Small tables with named rows and columns. After each table, cells are looked up by row and column.

Vor.csv
,Vaniki,Lovi,Gamet,Tam,Mub,Teti
Kal,125,157,140,114,97,220
Vos,226,167,145,110,59,17
Gok,172,37,102,149,43,245
Mato,50,158,99,142,222,132
Bir,94,124,226,104,145,146
Lamorig,145,185,101,193,115,153
Famosil,198,202,147,146,94,178
Larifu,232,119,18,112,161,58
Fabus,126,11,8,192,131,70
Katafu,156,254,186,129,69,138

Gamet of Vos: 145
Gamet of Mato: 99
Teti of Vos: 17
Mub of Kal: 97
Teti of Gok: 245
Vaniki of Fabus: 126
Tam of Katafu: 129
Mub of Vos: 59

Table Mim
cols = Kodesan, Nor, Povoni, Tuloso, Bul, Kufis, Bemul
Noseteg: [6563, 6407, 3458, 6535, 4564, 3619, 4361]
Suzonu: [5567, 4517, 7446, 4568, 6184, 7253, 6723]
Gipi: [2381, 5053, 5891, 4471, 5830, 5790, 5317]
Nir: [6568, 6483, 8080, 5286, 4024, 8322, 5330]
Zir: [7176, 3695, 5239, 5490, 7383, 4840, 7137]
Vinifa: [6474, 6355, 3364, 6500, 4581, 3623, 4370]
Sosedu: [3932, 7873, 5489, 5771, 2819, 5970, 3121]
Levigul: [2030, 4817, 5808, 4363, 6061, 5690, 5440]
Kon: [6839, 3758, 5359, 5263, 7446, 4967, 7124]
Numu: [4600, 4636, 3136, 5664, 6540, 2900, 5489]
Rad: [6461, 4189, 5499, 5323, 6855, 5271, 6675]
Sos: [8425, 5956, 5481, 6272, 4989, 5585, 5522]
Dofu: [4791, 3955, 2928, 5578, 7257, 2663, 5992]

What is the Kodesan of Noseteg in Mim? 6563
What is the Kodesan of Numu in Mim? 4600
What is the Bul of Gipi in Mim? 5830
What is the Povoni of Sos in Mim? 5481
What is the Kufis of Rad in Mim? 5271
What is the Povoni of Levigul in Mim? 5808
What is the Kodesan of Kon in Mim? 6839
What is the Kufis of Gipi in Mim? 5790
What is the Tuloso of Sos in Mim? 6272
What is the Povoni of Gipi in Mim? 5891
What is the Bemul of Numu in Mim? 5489
What is the Kufis of Numu in Mim? 2900
What is the Nor of Zir in Mim? 3695
Which row has the largest Tuloso? Noseteg

Budi =
cols = Mapi, Rireso, Melig, Mis
Sib: [138, 61, 140, 140]
Pag: [144, 164, 222, 129]
Kuvek: [132, 220, 117, 132]
Gasateg: [131, 242, 110, 131]
Kekeg: [130, 108, 72, 142]

Sib, Mis -> 140
Kekeg, Rireso -> 108
Pag, Mis -> 129
Pag, Rireso -> 164
Sib, Melig -> 140
Sib, Mapi -> 138
Gasateg, Melig -> 110
Pag, Mapi -> 144
Kuvek, Mis -> 132
Gasateg, Mapi -> 131
Gasateg, Rireso -> 242
Pag, Melig -> 222
Kuvek, Mapi -> 132
Kekeg, Melig -> 72

Table Dukoreg
|  | Ridut | Katoter | Laruri | Lanadu | Savo |
|---|---|---|---|---|---|
| Vevogo | 32513 | 73810 | 67965 | 27276 | 78169 |
| Sil | 30229 | 69673 | 67965 | 25927 | 70868 |
| Ser | 17194 | 64011 | 67965 | 28992 | 68311 |
| Mufez | 36306 | 63480 | 67965 | 27839 | 67533 |
| Vib | 23355 | 63177 | 67965 | 29113 | 65447 |
| Vir | 34755 | 68755 | 67965 | 25873 | 78923 |
| Debavi | 28946 | 70603 | 67965 | 37189 | 63740 |
| Zez | 29275 | 63935 | 67965 | 27471 | 70793 |

What is the Katoter of Sil in Dukoreg? 69673
What is the Ridut of Ser in Dukoreg? 17194
What is the Ridut of Sil in Dukoreg? 30229
What is the Laruri of Sil in Dukoreg? 67965
What is the Laruri of Zez in Dukoreg? 67965
What is the Laruri of Ser in Dukoreg? 67965

Tur =
cols = Rivoken, Lekes, Rim, Nidabo, Lopap, Levemi, Ran, Mak, Semerir
Zofegat: [68244, 48857, 49915, 62659, 82740, 52109, 75661, 37704, 47499]
Fegima: [62411, 53041, 81327, 46794, 36179, 52698, 36058, 65087, 61210]
Taleg: [47523, 55802, 81667, 33346, 85898, 62444, 70241, 29419, 55376]
Des: [58298, 63269, 62393, 54296, 52548, 35550, 83231, 81102, 57649]
Gizo: [63173, 59989, 65108, 80484, 70744, 53656, 43966, 23266, 58774]
Bupu: [54700, 50574, 22559, 21972, 81182, 55150, 26329, 62241, 51333]

Taleg, Rim => 81667
Des, Levemi => 35550
Fegima, Levemi => 52698
Fegima, Lekes => 53041
Zofegat, Lopap => 82740
Gizo, Lopap => 70744
Which row has the largest Semerir? Fegima

Petan =
         Bosokiz   Vati  Nenile   Roka  Kagagur
Kig        36755  44759   76701  33549     3723
Tasa       69129  17492   58084  77729    70296
Tev        35016  41451   33909  38226    37482
Gususir    60783  59837   36132  59056    50862

Kig, Roka -> 33549
Kig, Vati -> 44759
Tasa, Nenile -> 58084
Tev, Kagagur -> 37482
Tasa, Kagagur -> 70296
Tev, Roka -> 38226
Tev, Bosokiz -> 35016
Tasa, Bosokiz -> 69129
Tasa, Roka -> 77729
Gususir, Vati -> 59837
Gususir, Kagagur -> 50862
Gususir, Bosokiz -> 60783
Tasa, Vati -> 17492
Kig, Kagagur -> 3723
Gususir, Roka -> 59056
Tev, Vati -> 41451
Kig, Bosokiz -> 36755
Kig, Nenile -> 76701
Tev, Nenile -> 33909
Row with the largest Bosokiz: Tasa

Table Doku
	Fulefo	Tupev	Suvopiv	Peb
Logi	0.6	0.5	0.0	0.6
Fil	0.4	0.1	0.3	0.2
Rudinel	0.7	0.4	0.6	0.9
Vit	0.4	0.4	0.0	0.5
Vif	0.6	0.4	0.0	0.4

What is the Fulefo of Logi in Doku? 0.6
What is the Tupev of Vit in Doku? 0.4
What is the Peb of Vit in Doku? 0.5
What is the Peb of Vif in Doku? 0.4
What is the Fulefo of Rudinel in Doku? 0.7
What is the Tupev of Fil in Doku? 0.1
What is the Fulefo of Fil in Doku? 0.4
What is the Suvopiv of Vif in Doku? 0.0
What is the Suvopiv of Rudinel in Doku? 0.6
What is the Tupev of Rudinel in Doku? 0.4
What is the Suvopiv of Vit in Doku? 0.0
What is the Peb of Rudinel in Doku? 0.9
What is the Peb of Fil in Doku? 0.2
What is the Peb of Logi in Doku? 0.6

Table Bizotol
	Nat	Kigef	Kodam	Rogol	Vorufe	Nuni	Gulek	Nofu
Vepegiz	147	140	89	235	170	120	93	135
Ledegib	146	165	89	193	175	183	108	137
Bapuve	169	58	140	152	89	185	73	125
Kimapu	101	168	102	203	31	126	112	226
Pigor	166	149	181	152	86	155	144	71
Rekame	157	192	168	48	115	102	60	118
Fub	59	98	129	190	116	66	166	85
Musodo	189	113	193	165	245	77	235	180
Vapid	122	127	99	118	156	160	141	92

Pigor, Nat => 166
Bapuve, Rogol => 152
Fub, Vorufe => 116
Ledegib, Vorufe => 175
Vepegiz, Kigef => 140
Pigor, Nuni => 155
Vapid, Rogol => 118
Rekame, Kodam => 168

Pem:
|  | Gafeg | Nev | Gamed | Kibage | Nodat |
|---|---|---|---|---|---|
| Vukedab | 88 | 83 | 87 | 28 | 251 |
| Senugov | 75 | 88 | 101 | 116 | 20 |
| Danomek | 32 | 111 | 91 | 127 | 53 |
| Donibe | 103 | 98 | 110 | 87 | 29 |

Nodat of Danomek is 53
Gafeg of Senugov is 75
Gamed of Danomek is 91
Kibage of Danomek is 127
Nev of Donibe is 98
Kibage of Senugov is 116
Gafeg of Danomek is 32
Nodat of Senugov is 20
Nodat of Vukedab is 251
Nev of Senugov is 88
Gamed of Vukedab is 87
Kibage of Donibe is 87
Kibage of Vukedab is 28
Nodat of Donibe is 29
Nev of Danomek is 111
Gafeg of Donibe is 103
Gamed of Senugov is 101
Which row has the largest Nodat? Vukedab

